Below is a small trained network, with its code and all its weights. Each question gives an input and a class and asks what happens when units are switched off, that is, made to give their printed mean instead of their output.

import numpy as np


def w(rows, s, z=0):
    codes = np.array(rows[::2]) - 128.0
    scale = np.full(codes.shape[1], s)
    scale[-1] = z or s
    return codes * scale


def f(y):
    return y / 2 * (1 + np.tanh(0.7978845608 * (y + 0.044715 * y**3)))


def log_softmax(a):
    a = a - a.max(-1, keepdims=True)
    return a - np.log(np.exp(a).sum(-1, keepdims=True))


def net(x, mask):
    res = np.array(x, float).reshape(1, 5) / 4 @ E
    y = f(res @ A[0][:, :-1].T + A[0][:, -1])
    res = res + np.where(mask, y, B[0][:, -1]) @ B[0][:, :-1]
    return log_softmax(res[-1] @ U[:, :-1].T + U[:, -1])


A, B = {}, {}
E = w([
[123,101,197,252,59],'x0',
[76,114,63,203,163],'x1',
[119,17,104,102,80],'x2',
[129,141,132,130,134],'x3',
[159,206,89,126,54],'x4',
],0.013)
A[0] = w([
[123,172,51,125,64,126],'n0',
[136,86,145,139,186,52],'n1',
[78,57,121,94,129,177],'n2',
[112,55,115,69,66,251],'n3',
[120,106,231,111,219,145],'n4',
[149,128,218,34,85,40],'n5',
[144,96,196,180,104,88],'n6',
[106,84,155,127,163,96],'n7',
[90,92,193,144,186,69],'n8',
[132,170,124,39,156,168],'n9',
[135,150,190,89,128,124],'n10',
[111,133,74,73,119,253],'n11',
[155,198,139,149,201,233],'n12',
[247,93,202,127,107,80],'n13',
[78,126,63,189,177,37],'n14',
[104,102,158,121,159,40],'n15',
[159,138,195,103,143,105],'n16',
[106,155,83,155,53,80],'n17',
[32,176,14,170,80,49],'n18',
[176,74,139,203,63,116],'n19',
[221,122,148,107,121,92],'n20',
[106,133,204,107,216,166],'n21',
[89,104,56,172,146,82],'n22',
[153,156,100,113,36,132],'n23',
[134,132,70,98,144,84],'n24',
[113,180,215,197,104,136],'n25',
[115,117,126,45,165,102],'n26',
],0.012,0.0046)
B[0] = w([
[154,210,165,165,133,194],'n0',
[179,184,163,71,124,161],'n1',
[177,118,163,144,85,203],'n2',
[118,42,157,209,64,232],'n3',
[159,206,115,153,57,225],'n4',
[51,131,166,131,234,213],'n5',
[97,169,118,62,74,215],'n6',
[188,168,162,87,106,166],'n7',
[168,198,178,73,96,191],'n8',
[82,150,83,147,104,247],'n9',
[67,66,160,125,139,177],'n10',
[106,147,90,155,86,225],'n11',
[154,1,90,209,40,243],'n12',
[60,88,133,109,152,201],'n13',
[28,125,209,121,177,197],'n14',
[151,195,142,95,149,145],'n15',
[135,89,174,165,195,175],'n16',
[118,193,154,125,112,172],'n17',
[110,154,177,123,166,206],'n18',
[93,152,79,71,90,228],'n19',
[96,127,146,157,178,168],'n20',
[127,138,155,165,87,216],'n21',
[73,108,177,132,136,186],'n22',
[214,186,213,147,113,196],'n23',
[111,156,135,65,77,182],'n24',
[77,93,73,85,59,249],'n25',
[90,180,108,93,59,217],'n26',
],0.0078,0.012)
U = w([
[51,130,185,98,186,131],'0',
[107,142,37,27,51,46],'1',
[255,202,200,107,81,57],'2',
[151,111,112,123,77,254],'3',
[175,71,101,173,60,202],'4',
[197,63,55,127,131,126],'5',
[246,71,93,154,191,60],'6',
],0.0078,0.007)

Each question gives the input, the list of numbers given to net, and the class t.
The units are the neurons (one row each of A and B). Each row of codes is followed by its name. A weight is (code - 128) times the scale printed after its matrix; where a second scale follows, it is the last column's (A, B and U).
mask holds one flag per neuron, in row order. A switched-off neuron (its flag False) gives its mean, the last column of its row in B, instead of its output. The means were averaged over made-up inputs and are rounded, as every weight is.
A unit's drop is (log p(t) with every unit on - log p(t) with that unit switched off) / (log p(t) with every unit on - log p(t) with every unit switched off).
The circuit of an input: a set's keep is (log p(t) with only the set's units on - log p(t) with every unit switched off) / (log p(t) with every unit on - log p(t) with every unit switched off). Starting from the 12 units with the biggest drops (on a tie, the unit counted first), units are removed one at a time, each time the one whose removal leaves the highest keep (on an exact tie, the one counted first), for as long as the keep stays at least 0.8.
circuit, biggest first: the units of the circuit, biggest drop first
unit that matters most: the unit with the biggest drop
k most important neurons: the k neurons with the biggest drops, biggest first
drop of u: that unit's drop, to one decimal
input [7,-4,3,-7,7], class 1: unit that matters most => n19
input [7,-8,-5,8,-5], class 0: 4 most important neurons => [n5, n16, n13, n10]
input [8,4,4,1,-8], class 1: 2 most important neurons => [n19, n6]
input [7,2,-6,5,0], class 1: circuit, biggest first => [n25, n6]
input [3,6,-4,3,8], class 2: 2 most important neurons => [n0, n23]
input [7,-3,-2,7,4], class 1: circuit, biggest first => [n25, n19]
input [1,-4,-1,-4,1], class 0: 2 most important neurons => [n12, n5]
input [6,-8,-7,1,6], class 0: circuit, biggest first => [n5, n13]
input [-2,7,6,-4,-5], class 0: 2 most important neurons => [n14, n12]
input [6,5,1,-4,2], class 1: circuit, biggest first => [n19, n6]
input [-2,-4,-3,-2,4], class 0: circuit, biggest first => [n5, n4]
input [8,-2,-6,2,-7], class 1: 2 most important neurons => [n25, n6]
input [-6,7,-8,5,-7], class 4: 4 most important neurons => [n12, n4, n5, n21]
input [4,-3,-8,-7,5], class 4: 2 most important neurons => [n12, n25]
input [1,1,-8,-4,-7], class 4: circuit, biggest first => [n12]
input [2,4,-6,3,-8], class 2: circuit, biggest first => [n8, n4]
input [5,-6,7,-8,8], class 2: 3 most important neurons => [n23, n12, n0]
input [6,-1,2,-2,5], class 1: 3 most important neurons => [n19, n25, n6]
input [-6,7,-8,3,-2], class 4: 2 most important neurons => [n12, n5]
input [-4,1,5,-4,-1], class 4: circuit, biggest first => [n3]
input [8,-3,8,-7,4], class 1: 3 most important neurons => [n19, n6, n12]
input [-2,2,2,0,-4], class 2: 2 most important neurons => [n12, n25]
input [-1,-6,4,0,0], class 0: 2 most important neurons => [n5, n12]
input [8,6,2,-2,-8], class 1: 3 most important neurons => [n19, n6, n25]
input [-2,4,-7,5,8], class 2: drop of n10 => 0.1
input [1,-3,-7,3,-4], class 4: drop of n12 => 0.4
input [0,-7,0,-1,-4], class 0: drop of n5 => 0.2
input [6,6,-6,-4,-8], class 2: unit that matters most => n8
input [-6,-4,4,7,6], class 3: drop of n25 => 0.5
